Below is a small trained network, with its code and all its weights. Each question gives an input and a target symbol and asks what happens when units are switched off, that is, made to give their printed mean instead of their output.

import numpy as np


def w(rows, s, z=0):
    codes = np.array(rows[::2]) - 128.0
    scale = np.full(codes.shape[1], s)
    scale[-1] = z or s
    return codes * scale


def norm(h):
    return h / np.sqrt((h * h).mean(-1, keepdims=True) + 1e-5)


def f(y):
    return np.maximum(y, 0)


def softmax(a):
    e = np.exp(a - a.max(-1, keepdims=True))
    return e / e.sum(-1, keepdims=True)


def log_softmax(a):
    a = a - a.max(-1, keepdims=True)
    return a - np.log(np.exp(a).sum(-1, keepdims=True))


def net(x, mask):
    ids = ['ΘΛΞαβεημσφψω'.index(c) for c in x.split()]
    T = len(ids)
    res = E[ids] + P[:T]
    u = 0
    for l in range(2):
        r = norm(res)
        for j in range(2):
            rows = slice(2 * j, 2 * j + 2)
            q, k, v = (r @ M[l][rows].T for M in (Q, K, V))
            z = softmax(np.where(np.tri(T) > 0, q @ k.T / 2**0.5, -1e9)) @ v
            o = O[l][rows]
            res = res + np.where(mask[u + j], z, o[:, -1]) @ o[:, :-1]
        u += 2
        y = f(norm(res) @ A[l][:, :-1].T + A[l][:, -1])
        res = res + np.where(mask[u : u + 8], y, B[l][:, -1]) @ B[l][:, :-1]
        u += 8
    return log_softmax(norm(res)[-1] @ U[:, :-1].T + U[:, -1])


Q, K, V, O, A, B = {}, {}, {}, {}, {}, {}
E = w([
[181,125,6,134,109,128,178,132],'Θ',
[147,75,119,200,97,153,93,137],'Λ',
[178,110,113,185,119,169,105,130],'Ξ',
[148,95,100,201,106,145,107,137],'α',
[86,155,161,171,135,173,93,163],'β',
[71,150,87,174,127,142,146,195],'ε',
[82,159,97,149,134,172,87,118],'η',
[177,166,67,94,116,161,163,144],'μ',
[132,171,151,223,185,152,161,107],'σ',
[113,109,179,155,109,151,192,162],'φ',
[80,47,70,102,106,88,141,163],'ψ',
[151,171,132,144,163,49,52,138],'ω',
],0.021)
P = w([
[115,85,96,108,247,182,143,147],'0',
[136,73,102,110,181,177,123,156],'1',
[128,79,100,128,162,163,123,167],'2',
[131,89,107,132,149,157,126,164],'3',
[127,102,112,132,140,153,127,158],'4',
[129,111,118,132,129,148,129,149],'5',
[128,120,120,131,118,144,127,140],'6',
[130,132,125,129,110,139,130,137],'7',
[131,140,123,132,100,133,128,134],'8',
[132,149,126,128,88,131,131,131],'9',
[136,157,126,126,78,125,131,127],'10',
[138,164,128,125,66,126,130,125],'11',
[139,173,128,120,52,125,129,121],'12',
[148,167,128,113,46,132,130,126],'13',
],0.014)
Q[0] = w([
[228,8,111,147,129,123,152,151],'0.h1',
[142,74,179,2,62,12,143,107],'0.h1',
[73,128,234,12,206,42,168,54],'0.h2',
[120,192,40,194,91,224,129,216],'0.h2',
],0.0065)
K[0] = w([
[80,108,148,125,74,115,195,173],'0.h1',
[79,49,79,110,207,93,138,117],'0.h1',
[99,2,92,107,195,189,145,156],'0.h2',
[119,174,138,185,15,130,194,95],'0.h2',
],0.0091)
V[0] = w([
[26,183,209,139,94,113,232,54],'0.h1',
[162,97,126,134,149,125,253,92],'0.h1',
[86,43,58,26,56,167,86,191],'0.h2',
[189,182,180,51,207,71,59,174],'0.h2',
],0.0047)
O[0] = w([
[120,69,150,146,117,184,195,178,93],'0.h1',
[209,71,123,171,126,14,167,212,129],'0.h1',
[96,145,141,234,154,143,144,2,2],'0.h2',
[210,238,100,133,132,82,115,92,62],'0.h2',
],0.0086,0.0065)
A[0] = w([
[120,188,177,121,151,152,142,86,27],'0.n1',
[98,77,70,159,127,140,92,148,4],'0.n2',
[162,156,61,166,71,82,123,111,82],'0.n3',
[152,142,160,184,153,140,134,102,65],'0.n4',
[156,92,134,145,97,167,89,48,43],'0.n5',
[29,107,110,127,132,97,149,109,130],'0.n6',
[105,165,172,117,164,166,174,110,44],'0.n7',
[144,138,2,90,135,66,243,161,124],'0.n8',
],0.0098,0.0026)
B[0] = w([
[137,156,77,177,137,98,140,156,143],'0.n1',
[174,109,112,96,111,172,52,109,202],'0.n2',
[173,146,181,71,145,112,89,109,164],'0.n3',
[130,164,102,144,54,128,133,86,163],'0.n4',
[38,97,93,179,128,112,114,1,147],'0.n5',
[79,156,118,102,238,85,130,139,158],'0.n6',
[159,112,87,99,96,164,71,140,169],'0.n7',
[91,150,137,130,143,137,181,69,253],'0.n8',
],0.0088,0.0057)
Q[1] = w([
[117,144,204,51,197,117,196,126],'1.h1',
[51,69,153,1,169,60,67,41],'1.h1',
[75,114,192,112,135,97,47,146],'1.h2',
[90,171,165,68,168,106,126,23],'1.h2',
],0.0092)
K[1] = w([
[175,156,167,246,157,94,164,123],'1.h1',
[116,87,152,172,231,136,118,62],'1.h1',
[65,121,213,181,147,128,112,142],'1.h2',
[149,118,110,133,172,212,98,78],'1.h2',
],0.011)
V[1] = w([
[181,116,182,253,79,97,100,120],'1.h1',
[120,63,107,62,73,52,118,193],'1.h1',
[192,182,158,143,158,176,190,166],'1.h2',
[173,79,102,5,33,120,105,182],'1.h2',
],0.0075)
O[1] = w([
[153,105,203,194,216,202,80,168,42],'1.h1',
[1,149,75,106,182,192,11,59,84],'1.h1',
[167,139,187,99,61,146,121,72,254],'1.h2',
[144,106,120,224,208,55,179,89,78],'1.h2',
],0.0074,0.005)
A[1] = w([
[95,105,146,154,111,135,36,199,130],'1.n1',
[195,74,216,122,127,104,133,218,80],'1.n2',
[90,91,76,156,107,89,83,66,186],'1.n3',
[111,43,134,52,146,24,104,128,1],'1.n4',
[7,156,116,89,130,105,131,154,118],'1.n5',
[161,120,101,232,137,92,162,177,121],'1.n6',
[167,201,145,166,198,126,65,119,51],'1.n7',
[82,174,62,123,175,157,179,150,143],'1.n8',
],0.012,0.0034)
B[1] = w([
[160,169,126,95,96,135,180,86,254],'1.n1',
[107,142,176,157,96,81,183,180,253],'1.n2',
[91,119,188,128,186,119,160,174,187],'1.n3',
[9,211,115,31,180,167,111,114,153],'1.n4',
[171,119,141,211,124,85,158,189,217],'1.n5',
[105,178,107,114,189,175,130,141,189],'1.n6',
[128,163,198,81,148,76,133,96,150],'1.n7',
[127,68,124,144,77,108,52,84,215],'1.n8',
],0.011,0.0071)
U = w([
[140,168,30,149,101,85,231,14,115],'Θ',
[121,151,149,157,166,186,131,94,8],'Λ',
[182,163,135,154,197,148,94,137,125],'Ξ',
[140,129,124,153,207,174,119,131,228],'α',
[92,101,199,150,136,178,123,56,79],'β',
[92,99,141,148,99,145,126,89,17],'ε',
[141,63,107,195,94,52,72,132,251],'η',
[123,116,232,174,125,116,82,29,197],'μ',
[156,173,110,75,40,250,39,158,75],'σ',
[152,102,241,175,135,152,227,196,148],'φ',
[2,149,67,74,158,132,138,139,135],'ψ',
[164,205,205,81,151,9,36,110,117],'ω',
],0.0061,0.0018)

Each question gives the input, a string of symbols that net reads in full, and the target symbol t.
The units are the heads (2 rows each of Q, K, V and O) and the neurons (one row each of A and B). Each row of codes is followed by its name. A weight is (code - 128) times the scale printed after its matrix; where a second scale follows, it is the last column's (O, A, B and U).
mask holds one flag per unit, layer by layer, with each layer's heads first. A switched-off unit (its flag False) gives its mean, the last column of its rows in O or B, instead of its output. The means were averaged over made-up inputs and are rounded, as every weight is.
A unit's drop is (log p(t) with every unit on - log p(t) with that unit switched off) / (log p(t) with every unit on - log p(t) with every unit switched off).
most important unit: the unit with the biggest drop
top k neurons: the k neurons with the biggest drops, biggest first
k most important neurons of layer l: the k neurons of layer l with the biggest drops, biggest first
heads that matter: for each layer, one digit per head in row order, 1 if its drop is at least 0.15 and else 0, layers parted by /
input Ξ β σ ψ Λ α σ Ξ σ φ α, target φ: top 4 neurons => 1.n3, 0.n2, 0.n6, 1.n1
input σ β μ σ, target σ: heads that matter => 01 / 10
input σ σ ψ μ ψ φ α, target ψ: heads that matter => 00 / 10
input σ β σ μ σ Θ μ α, target μ: heads that matter => 01 / 00
input α σ η β, target σ: most important unit => 0.h1
input μ ω ε Ξ, target ω: top 2 neurons => 0.n3, 1.n3
input σ σ ω σ σ β β α η, target η: top 3 neurons => 0.n6, 1.n5, 1.n8
input ψ σ ε σ Ξ β μ ω Θ Λ, target ω: heads that matter => 01 / 00
input ε σ ε β σ σ ω α, target ω: top 2 neurons => 0.n3, 1.n7
input σ φ σ ψ σ Θ σ β σ α, target σ: top 4 neurons => 0.n2, 1.n2, 0.n8, 1.n1
input σ α σ σ β σ μ φ β σ, target Θ: 2 most important neurons of layer 0 => 0.n8, 0.n4
input β μ β α β μ α σ μ ψ σ, target Θ: 2 most important neurons of layer 0 => 0.n8, 0.n3
input σ ψ β Λ, target ψ: heads that matter => 00 / 10
input σ σ σ β σ Λ σ σ ψ Λ, target ψ: heads that matter => 00 / 11
input Ξ ε μ β α ω σ Ξ, target ω: most important neuron of layer 1 => 1.n7
input μ β μ μ Λ Ξ, target μ: heads that matter => 11 / 00
input σ α μ σ σ β σ σ ε ψ σ, target η: heads that matter => 01 / 10
input μ μ Λ, target μ: 3 most important neurons of layer 1 => 1.n3, 1.n5, 1.n2
input β β ε, target η: heads that matter => 00 / 00
input σ μ σ Λ, target σ: most important unit => 0.n2
input β Θ η ε μ σ α φ σ, target μ: 2 most important neurons of layer 0 => 0.n2, 0.n8
input Θ σ β ε σ Ξ ψ Ξ, target ψ: 2 most important neurons of layer 1 => 1.n3, 1.n8
